Below are the code and all the weights of a small trained network. Each question names an input and a class and asks about switching units off, where a switched-off unit gives its printed mean instead of its output.

import numpy as np


def w(rows, s, z=0):
    codes = np.array(rows[::2]) - 128.0
    scale = np.full(codes.shape[1], s)
    scale[-1] = z or s
    return codes * scale


def norm(h):
    return h / np.sqrt((h * h).mean(-1, keepdims=True) + 1e-5)


def f(y):
    return np.maximum(y, 0)


def log_softmax(a):
    a = a - a.max(-1, keepdims=True)
    return a - np.log(np.exp(a).sum(-1, keepdims=True))


def net(x, mask):
    res = np.array(x, float).reshape(1, 6) / 4 @ E
    u = 0
    for l in range(3):
        y = f(norm(res) @ A[l][:, :-1].T + A[l][:, -1])
        res = res + np.where(mask[u : u + 5], y, B[l][:, -1]) @ B[l][:, :-1]
        u += 5
    return log_softmax(norm(res)[-1] @ U[:, :-1].T + U[:, -1])


A, B = {}, {}
E = w([
[123,135,226,102,85,98,96,173,148],'x0',
[116,133,92,50,133,161,145,70,159],'x1',
[64,102,105,125,153,83,158,92,199],'x2',
[170,167,83,96,101,143,195,113,170],'x3',
[155,10,74,113,67,139,149,189,158],'x4',
[137,134,92,139,140,218,91,120,140],'x5',
],0.014)
A[0] = w([
[137,67,90,36,147,149,167,122,188,87],'0.n1',
[239,162,171,91,48,127,139,176,83,149],'0.n2',
[81,135,199,163,148,91,9,169,111,88],'0.n3',
[127,61,111,173,108,118,157,177,174,3],'0.n4',
[244,103,81,152,103,194,62,149,77,157],'0.n5',
],0.011,0.0054)
B[0] = w([
[99,147,148,153,84,138,111,183,159,229],'0.n1',
[82,91,165,165,42,188,228,155,27,231],'0.n2',
[6,61,209,197,126,243,38,132,79,240],'0.n3',
[171,164,142,61,162,88,172,82,129,184],'0.n4',
[63,92,146,200,111,157,33,149,115,254],'0.n5',
],0.012,0.0084)
A[1] = w([
[115,252,152,108,128,168,122,69,74,166],'1.n1',
[138,110,68,189,175,148,145,94,108,118],'1.n2',
[175,182,105,126,141,68,159,127,210,100],'1.n3',
[106,114,122,169,192,114,153,97,135,253],'1.n4',
[116,104,138,113,73,99,102,93,184,66],'1.n5',
],0.012,0.0047)
B[1] = w([
[251,151,98,88,136,61,104,158,146,255],'1.n1',
[169,102,151,119,123,126,67,142,82,182],'1.n2',
[122,164,56,134,96,151,60,97,150,190],'1.n3',
[170,103,168,113,113,148,104,71,42,221],'1.n4',
[101,147,168,152,90,57,137,104,181,177],'1.n5',
],0.013,0.0069)
A[2] = w([
[169,117,139,107,219,120,101,65,51,4],'2.n1',
[120,126,160,99,130,55,236,196,100,55],'2.n2',
[166,116,25,139,105,134,211,118,160,41],'2.n3',
[113,90,7,194,162,170,119,104,88,75],'2.n4',
[41,73,127,127,115,85,119,36,169,115],'2.n5',
],0.011,0.0035)
B[2] = w([
[150,146,89,30,146,87,112,88,188,215],'2.n1',
[223,109,42,145,146,140,207,106,50,175],'2.n2',
[31,139,128,189,182,184,82,132,188,194],'2.n3',
[125,26,254,83,94,157,47,77,47,232],'2.n4',
[161,102,12,226,81,160,192,128,80,254],'2.n5',
],0.0088,0.0053)
U = w([
[171,138,94,150,80,99,219,118,108,111],'0',
[212,172,128,65,164,98,89,71,138,175],'1',
[69,187,199,93,212,94,119,111,159,2],'2',
[75,94,178,190,78,178,109,142,102,199],'3',
[89,170,63,133,101,118,172,122,248,62],'4',
],0.017,0.0069)

Each question gives the input, the list of numbers given to net, and the class t.
The units are the neurons (one row each of A and B). Each row of codes is followed by its name. A weight is (code - 128) times the scale printed after its matrix; where a second scale follows, it is the last column's (A, B and U).
mask holds one flag per neuron, layer by layer. A switched-off neuron (its flag False) gives its mean, the last column of its row in B, instead of its output. The means were averaged over made-up inputs and are rounded, as every weight is.
A unit's drop is (log p(t) with every unit on - log p(t) with that unit switched off) / (log p(t) with every unit on - log p(t) with every unit switched off).
The circuit of an input: a set's keep is (log p(t) with only the set's units on - log p(t) with every unit switched off) / (log p(t) with every unit on - log p(t) with every unit switched off). Starting from the 12 units with the biggest drops (on a tie, the unit counted first), units are removed one at a time, each time the one whose removal leaves the highest keep (on an exact tie, the one counted first), for as long as the keep stays at least 0.8.
units of the circuit, in order: the units of the circuit, biggest drop first
most important unit: the unit with the biggest drop
top k neurons: the k neurons with the biggest drops, biggest first
k most important neurons of layer l: the k neurons of layer l with the biggest drops, biggest first
drop when u is switched off: that unit's drop, to one decimal
input [8,6,3,5,3,-4], class 0: top 2 neurons => 0.n3; 2.n2
input [-5,-7,6,-4,7,-1], class 1: units of the circuit, in order => 0.n4; 0.n2; 0.n3
input [1,7,5,-7,8,-5], class 0: units of the circuit, in order => 0.n3; 0.n5
input [-3,6,-4,7,-3,0], class 1: units of the circuit, in order => 1.n1
input [1,8,5,-3,7,8], class 4: units of the circuit, in order => 0.n3; 0.n2
input [-4,2,7,4,3,-8], class 4: top 3 neurons => 1.n3; 0.n3; 0.n2
input [-5,6,5,-6,2,-3], class 0: top 2 neurons => 0.n3; 2.n5
input [4,-4,-1,5,8,-2], class 0: 2 most important neurons of layer 0 => 0.n3; 0.n4
input [0,6,1,2,-2,0], class 4: 3 most important neurons of layer 0 => 0.n1; 0.n3; 0.n4
input [-7,7,0,2,6,-6], class 4: top 3 neurons => 0.n1; 0.n3; 0.n2
input [5,3,8,8,-2,-6], class 4: top 2 neurons => 1.n3; 0.n2
input [7,7,-7,7,-5,1], class 0: 2 most important neurons of layer 0 => 0.n2; 0.n3
input [8,-3,4,1,-8,6], class 2: 2 most important neurons of layer 2 => 2.n5; 2.n4
input [1,-3,1,5,-6,-5], class 1: most important unit => 1.n1
input [-5,-3,1,-3,5,-7], class 0: top 2 neurons => 1.n1; 2.n2
input [-3,1,7,-7,3,-4], class 0: 3 most important neurons of layer 0 => 0.n5; 0.n3; 0.n4
input [1,8,8,2,1,-1], class 4: drop when 0.n3 is switched off => 0.1
input [6,2,2,1,8,-3], class 0: drop when 2.n2 is switched off => 0.1
input [4,5,0,6,0,-1], class 0: drop when 0.n2 is switched off => 0.4
input [4,-8,-1,6,2,-4], class 0: drop when 0.n5 is switched off => 0.2
input [8,7,-2,8,-3,-2], class 0: most important unit => 0.n2
